Each row has a class, written after it.
-274  331   15  -52   11  -80  -23  177 -198 -258   92  136 -424    9  140  488  161  152 -154   97    2 -178   51 -162 -140 -100 -260  124  240   11   41   17  442  -30  418  -91 -497  178 => Y
  12  -19  292  116  307   46   52   49 -442 -281  142  143 -548  284   39  465  210  126 -518  127   34 -200  -15 -120 -184   70 -183 -104   97  406  334 -304   32 -243  105 -135 -509  341 => Y
-122 -236  233   54  319  286  206    7 -287 -269   37  137 -376  178   45  361  117  104 -555   33  155  -34  -61  -41 -181 -158   49 -193  125  240  343 -239 -104 -212 -110   -3 -285  324 => M
-237  222  300   30  120 -219 -101  146 -176 -321  136  148 -433  245   22  555  126   43 -221  130  -72 -319  131 -291 -185  -61 -325   57  245  138   31 -286  286 -369  537 -180 -482  239 => J
 272  134   84  200    0 -239  -97  -17 -499 -371  518  251 -467  245 -262  284  -72  -33 -324  -18   20 -131  124 -615 -194   27 -479  -46  -19  238  133 -350  120 -123  261 -191 -467 -118 => M
-119  230  251   34   65 -290 -108  192 -217 -324  265  188 -388  275   56  509  122   51 -176  127  -86 -250  125 -271 -176   -3 -283   86  157  123   31 -281  307 -301  668 -167 -467  192 => K
  85 -169   93   29  127  -37  218   43 -292 -154   36  152 -525  101  100  319   18   81 -406  132  -88   -4  -60 -129 -213  -77   53  -55   46  421  221 -314   10 -278  201  -17 -336  282 => A
-184  353   85  -27   82  -25  -77  164 -206 -309  147  155 -389  171   70  550  190  142 -295   71   25 -236   46 -288  -89  -71 -383   43  183   73  113  -46  317 -182  469 -163 -497  160 => J
-136  406  173    6  202 -115 -125  233 -162 -446   89  164 -407  191   78  652  201   72 -269  115   30 -378  134 -408  -41  -30 -351  115  249   79  -52 -110  291 -248  493  -76 -512  170 => K
 195   46  186  288   45  -15 -172    4 -493 -403  644  183 -421  250 -313  229 -123  -37 -258   47  183 -139  198 -715 -235 -169 -328 -196   -2  189   89 -377  225 -193   64 -119 -390  -80 => F
  82    5  418  143  370   94   75  -37 -351 -302  195  166 -441  479   16  505  214   91 -593   81  178 -169  -31 -118  -29   97 -168  -87   34  316  300 -258 -169 -297  168  -91 -388  340 => F
 -83 -163  333   -8  450  205  127   20 -251 -334 -109  106 -385  296   48  527  118   42 -622   92  115 -154  -28 -123 -131 -127  -33 -152  261  311  242 -361 -161 -313   22  -31 -353  424 => T
 266    6  138  195  -75 -131  -82  125 -476 -368  656  123 -575  259 -252  174 -180 -177 -244 -141  -99 -150   98 -870 -460  -99 -228 -182  -81  360  -70 -576  231 -222  315 -136 -402 -203 => T
-262  265  221   34   94 -239  -76  158 -192 -328  164  200 -462  265   48  555  127   84 -324   89  -38 -282  128 -306 -161  -43 -354   84  225  102   86 -229  239 -348  588 -161 -487  223 => A
  93  -63  380   97  386  102   95   36 -320 -210  237  155 -348  449  -16  408  166   79 -527  113  168 -149  -40  -32  -25  139  -96  -74  -14  284  297 -274 -167 -359  108  -28 -371  408 => T
-186 -188  316    2  363  235  222   21 -384 -273   71   99 -432  122   54  450   76   59 -427  126   39  -64  -32 -103 -269 -153   59  -96  164  336  361 -325   62 -191  -34  -18 -395  416 => J
 198   55  120  223 -108  -98 -115   64 -405 -411  625   78 -615  288 -248  267 -126 -139 -205 -120  -71 -154  113 -825 -382  -91 -284 -157  -50  305  -71 -511  224 -268  279 -157 -439 -224 => Y
-213  362  268   65  152 -128 -131  218 -137 -485  133  173 -395  215   94  675  208    4 -256   64   -9 -340  124 -333  -88  -26 -340   74  276  115   15 -151  221 -253  524  -93 -429  159 => K
 204  157  164  208   17 -264 -104  -58 -525 -304  464  135 -455  300 -212  279  -86  -83 -227  -23  -43 -157  111 -632 -216  -19 -449   -5   33  219   70 -411  192 -149  304 -195 -483  -99 => K
 -30  175  138   26  123 -202  -76  294 -314 -230  221  172 -411   70  145  316   52  134  -86  246   37 -251  168 -234 -154  -74 -113  186   72  158 -153 -210  559 -261  541   37 -581  228 => K
 180  143  156  258  -13 -150 -140  -69 -416 -402  527  112 -581  248 -259  325  -14  -46 -209   -1   38 -149  110 -653 -175    3 -419 -101    4  176   89 -420  134 -222  148 -196 -475 -123 => K
 189   37  149  248 -123 -110  -86   48 -440 -383  667   77 -551  253 -221  204 -166 -167 -147 -124  -84 -108   99 -799 -411  -99 -256 -173  -65  281  -71 -535  227 -218  262 -174 -419 -245 => F
 180  -70   56  264  -77   56  -11  127 -687 -177  853  202 -322  108 -190  -41 -179    4 -156   66   54    7   52 -538 -383 -247  -93 -230 -178  253  161 -347  355  -98  107  -46 -285 -102 => T
-187  301  229  -17   41 -310 -108  172 -155 -305   57  134 -490  239   53  586  149   75 -219  108  -72 -296  157 -224 -134   22 -336  106  282   76    9 -215  319 -294  603 -182 -531  231 => M
 300   -8  152  298   -8  -72 -201   98 -430 -450  718  225 -456  258 -375  254 -132   30 -305  136  205 -110  266 -647 -205 -110 -349 -181  -98  210   80 -421  252 -293  151  -98 -399  -35 => M
  45 -102  255   69  253  -55  194   30 -477 -290  125  177 -611  171   64  460   53   47 -442  139  -83 -133  -11 -219 -267  -53  -92  -77   74  516  319 -417   25 -288  177  -73 -463  330 => A
 155  -84  337  121  417   68   78   33 -466 -228  187  196 -467  348   14  373  176   96 -511  169  134 -157  -50  -65 -116   60 -133  -83    6  429  336 -294  -18 -251   83 -117 -473  406 => F
 134  116  180  301  -65 -205 -158  -82 -423 -399  538  129 -549  232 -269  305  -67  -62 -195  -70   -5 -134  109 -626 -200   25 -441 -117  -17  236   52 -433  155 -199  184 -223 -444 -170 => J
-167  218  248   12   88 -281  -95  140 -201 -299  193  182 -373  292   20  541  122   53 -210  126  -76 -253  148 -286 -184  -22 -294   76  217  114   56 -274  308 -333  658 -171 -466  199 => W
 246   25  225  278   53  -56 -179   55 -462 -399  645  203 -456  300 -348  265 -105  -25 -343   75  221 -166  218 -661 -211 -114 -355 -172  -20  197  127 -381  201 -246  101  -98 -390   19 => M
-147  265  200  -37   76 -260 -102  193 -159 -332  120  163 -435  249   26  584  110   94 -252  157  -60 -283  173 -288 -162  -28 -302  113  219  116   28 -249  312 -343  628 -141 -496  262 => M
-221  270  279  111   94 -241 -107  128 -263 -347  210  206 -390  285   52  521  149   57 -268   56  -29 -291  118 -246 -173  -12 -373   41  222  122   64 -242  229 -305  559 -142 -464  155 => Y
  15 -226   98   30  130   19  259   64 -287 -206   25  119 -577   79   70  355   18   59 -435   67  -95  -58  -65 -170 -244 -145   57 -131   96  390  218 -316   10 -307  120  -34 -362  277 => M
-342  339   63  -80   97   23   10  166 -185 -263    7   88 -428   16  119  523  191  119 -217   87   -6 -254   38 -277 -185 -185 -288   52  279   -6   88   -8  402  -96  304 -123 -491  199 => J
-241  398  177   30   78 -123 -127  209  -25 -477   49  117 -557  168   75  709  190   36 -249   53  -62 -357  115 -413 -135  -10 -353   49  272  113  -57 -161  225 -323  502 -156 -488  136 => A
  40   84  378   97  238  159   24   27 -322 -373  299  141 -511  423  -22  665  225  109 -497  128  114 -152   -4  -84  -60  152 -147 -100   52  366  425 -233 -118 -301  103  -93 -372  374 => M
 314   68  113  244 -121 -186 -145   58 -467 -362  655  116 -547  300 -269  202 -164 -127 -177  -75 -103 -126  156 -860 -363  -62 -289 -137  -76  318 -101 -544  246 -273  350 -184 -449 -250 => F
 219   40  235  312   95  -61 -185   -4 -567 -417  664  240 -331  287 -322  203 -141  -34 -361   55  202 -160  216 -714 -248 -172 -436 -162  -64  235  122 -428  201 -222  151  -93 -358  -75 => J
-126  230  266   20  136 -266  -97  189 -198 -278  175  191 -418  232   49  505  118  126 -262  194    8 -293  162 -210 -141    0 -313  128  191  107   28 -241  338 -327  574 -118 -499  278 => J
 144   10   48  175 -143 -149  -54   76 -445 -292  598   91 -587  166 -193  149 -175 -112 -127  -63 -112  -72   97 -783 -455 -137 -177 -106  -78  257  -65 -487  345 -179  267 -160 -443 -171 => A
 254  -12  189  349   65  -64 -204   64 -517 -419  741  279 -348  285 -317  232 -140   18 -358   87  216 -136  237 -671 -227 -151 -373 -174 -107  229  112 -381  224 -256  168  -71 -375  -27 => J
-237  413  197   10  192 -110 -103  182 -180 -481  106  204 -376  241   84  667  259   27 -343   42   49 -366  127 -356  -75  -20 -431   89  269   48   36  -85  180 -244  462  -87 -476  155 => Y
 230   42  114  225  -75  -85  -93   86 -450 -389  603   79 -615  280 -225  245  -97 -149 -227 -106  -99 -163   96 -834 -413 -104 -254 -168  -58  328  -77 -529  215 -304  268 -148 -447 -194 => Y
-188 -238  178  -34  362  322  288  -37 -272 -139  -77   65 -347   71   98  283   76  103 -481   84  172   39 -138   98 -212 -214  120 -100  122  197  376 -176  -24  -79 -136   34 -235  396 => W
-194  367  239  117  201 -114 -155  202 -217 -466  153  234 -294  194   87  608  201   38 -215   78   42 -366  180 -343  -42  -42 -357   38  230  126    2  -99  212 -262  440  -50 -464  131 => F
 203  130  132  219  -72 -234 -119   13 -417 -370  509   61 -604  189 -242  296 -102  -98 -114  -26 -103 -174  123 -723 -203   23 -350  -75   11  246  -38 -492  200 -239  252 -183 -501 -181 => K
 -38  193  108  -86  147 -250  -34  283 -264 -190  111  185 -471   98   99  374   17  163 -211  267   21 -286  198 -348 -178  -82 -169  204  181  124 -143 -232  548 -337  584  -15 -645  307 => A
 -23 -192  299   73  400  183  116   19 -275 -343   37  154 -399  312   27  458  105   96 -591   79  172 -109  -17  -74  -59  -57  -73 -154  133  309  240 -312 -148 -289   18  -66 -407  331 => F
-278  387  221   55  235  -96 -109  226 -101 -511   19  158 -459  191  107  745  195   37 -345  101   56 -393  108 -354  -49  -78 -379  117  334   79  -33 -127  230 -266  449  -59 -507  216 => K
-274  429  263   18  133 -183 -132  153 -117 -457   12  128 -438  224  107  693  243  -23 -228   32  -52 -349  123 -362 -101    1 -354   87  334   76  -57 -164  226 -210  551 -125 -482  126 => T
  89  154  211  267    8 -200 -119  -17 -410 -476  485  136 -538  182 -273  341  -52 -108 -200  -87   19 -213  167 -647 -182   25 -454  -92   46  217   18 -419  110 -163  133 -126 -433 -168 => Y
  14  207  110   27  130 -241 -137  198 -259 -257  255  270 -363  237   37  432   74  215 -266  263  133 -227  189 -225  -43    9 -300  146   79  102  -10 -147  443 -333  665  -71 -617  244 => W
 206 -101   13  203  -91   63   68  141 -699 -142  860  211 -367   17 -185 -119 -179  -38 -100   16   27   39  -18 -488 -454 -271  -73 -221 -258  275  201 -336  345   -8   99  -57 -218 -140 => W
  60  -29  350  122  405   37   39   44 -449 -334  180  197 -563  350   -7  503  211  102 -600  146  106 -194   -7 -117  -99  123 -225  -72    7  437  388 -316  -93 -259  112 -147 -497  417 => A
 -78  174  111   24  106 -149  -18  235 -291 -212  250  195 -417   82   99  313   68  186 -124  240   98 -225  145 -178 -187  -93 -169  114   69   75  -57 -131  541 -268  468   -6 -579  244 => Y
-213  320  181   30   48 -259 -168  124 -243 -294  145  216 -338  272   73  535  173   99 -287   80  -53 -243  120 -244 -129   11 -380   77  239  109  112 -208  249 -257  676 -173 -464  138 => W
 135 -158  219   57  274  -27  136   71 -393 -321   87  199 -490  220   14  474   14   68 -497  143  -71 -147   23 -266 -210  -76  -61 -143  108  531  220 -441  -12 -375  226  -42 -424  313 => T
 138  -30  307  102  283    9   34   84 -354 -350  255  165 -632  306  -35  494  183   54 -424  165    6 -181    8 -197 -167  124 -170 -106  -27  448  292 -384  -44 -351  145 -172 -495  328 => A
-260  382  216   33  149  -54 -188  216  -62 -514   71  165 -458  161  105  733  217   62 -271   61    0 -402  128 -365  -67  -20 -325   38  312  146   -7 -117  197 -289  430 -106 -436  129 => J
 -91 -246  291   31  395  157  156    2 -265 -274 -107  135 -320  260   47  389   95   48 -645   56   89 -102  -34  -94 -110 -134  -46 -163  186  309  265 -344 -185 -306   26  -42 -301  317 => J
  80  -10  245   91  297   18   -6   80 -327 -354  160  149 -664  257  -25  531  186  137 -484  186   44 -201   34 -199 -104  108 -208 -101   49  407  309 -353  -22 -336  130 -171 -550  345 => A
 181  -87   33  203  -83   92   68  101 -709 -132  857  172 -313   72 -126  -91 -207    6  -98   35   36   32    9 -493 -442 -296  -96 -190 -246  274  203 -309  374   -1   68  -61 -239 -104 => A
 258  -82  108  256  -77  -38  -21  150 -682 -261  899  248 -343  167 -218  -12 -173  -65 -166   32    5   -6   62 -556 -365 -193 -181 -229 -208  319  114 -461  264 -130  222  -89 -293 -168 => T
 226    9  221  316   89    1 -183   32 -494 -412  691  204 -431  268 -322  197 -109  -32 -300   58  217 -124  195 -660 -250 -132 -301 -186  -59  212  121 -396  196 -213   77 -108 -360  -39 => F
-179 -252  285   26  348  253  196  -32 -267 -198  -29   98 -297  186   83  346   92   64 -484   68   96  -46  -86    9 -165 -161   43 -153  180  236  300 -257  -92 -212  -90  -46 -292  342 => J
 118  -16  248   80  366   46   14  110 -369 -345  161  162 -584  289  -12  532  219  139 -551  185   62 -222    1 -131 -116  138 -201  -91   59  428  344 -316  -27 -312   99 -137 -523  399 => Y
 349   32  173  329   68  -42 -226   59 -548 -380  784  255 -296  307 -365  152 -130   28 -299   91  221 -114  227 -679 -179  -89 -366 -187 -137  255  139 -373  238 -216  155 -110 -349  -70 => F
-252  257  242    1   76 -312  -64  154 -164 -328   54  150 -489  225   77  592  119   53 -280   95 -106 -315  136 -343 -181  -76 -354  108  296  121  -24 -276  333 -324  650 -168 -525  197 => J
-248  261  286   70   27 -268 -103  146 -127 -367  207  118 -529  242    8  570  193    8 -138   67  -98 -303   98 -282 -121   28 -338   26  217   80   41 -258  242 -318  509 -227 -485  149 => K
 194    8  162  224  -82 -182  -91   78 -500 -337  663  151 -493  310 -260  202 -189 -174 -222 -120  -96 -171  132 -846 -383  -90 -311 -120  -58  320  -95 -573  216 -308  378 -127 -470 -216 => W
-370  305   59  -79   38  -28   80  137 -226 -195   66  122 -395   60  137  458  122  110 -227   43   -5 -144   -2 -186 -263 -208 -302   94  245  -10  153   -8  430  -28  391 -138 -467  236 => A
  51   15  463   63  389  102  112  -26 -369 -299  192  113 -415  471  -32  558  198   22 -485  121   86 -185  -37  -66  -98  126 -153  -63   36  385  381 -292 -148 -287  103  -90 -351  417 => Y
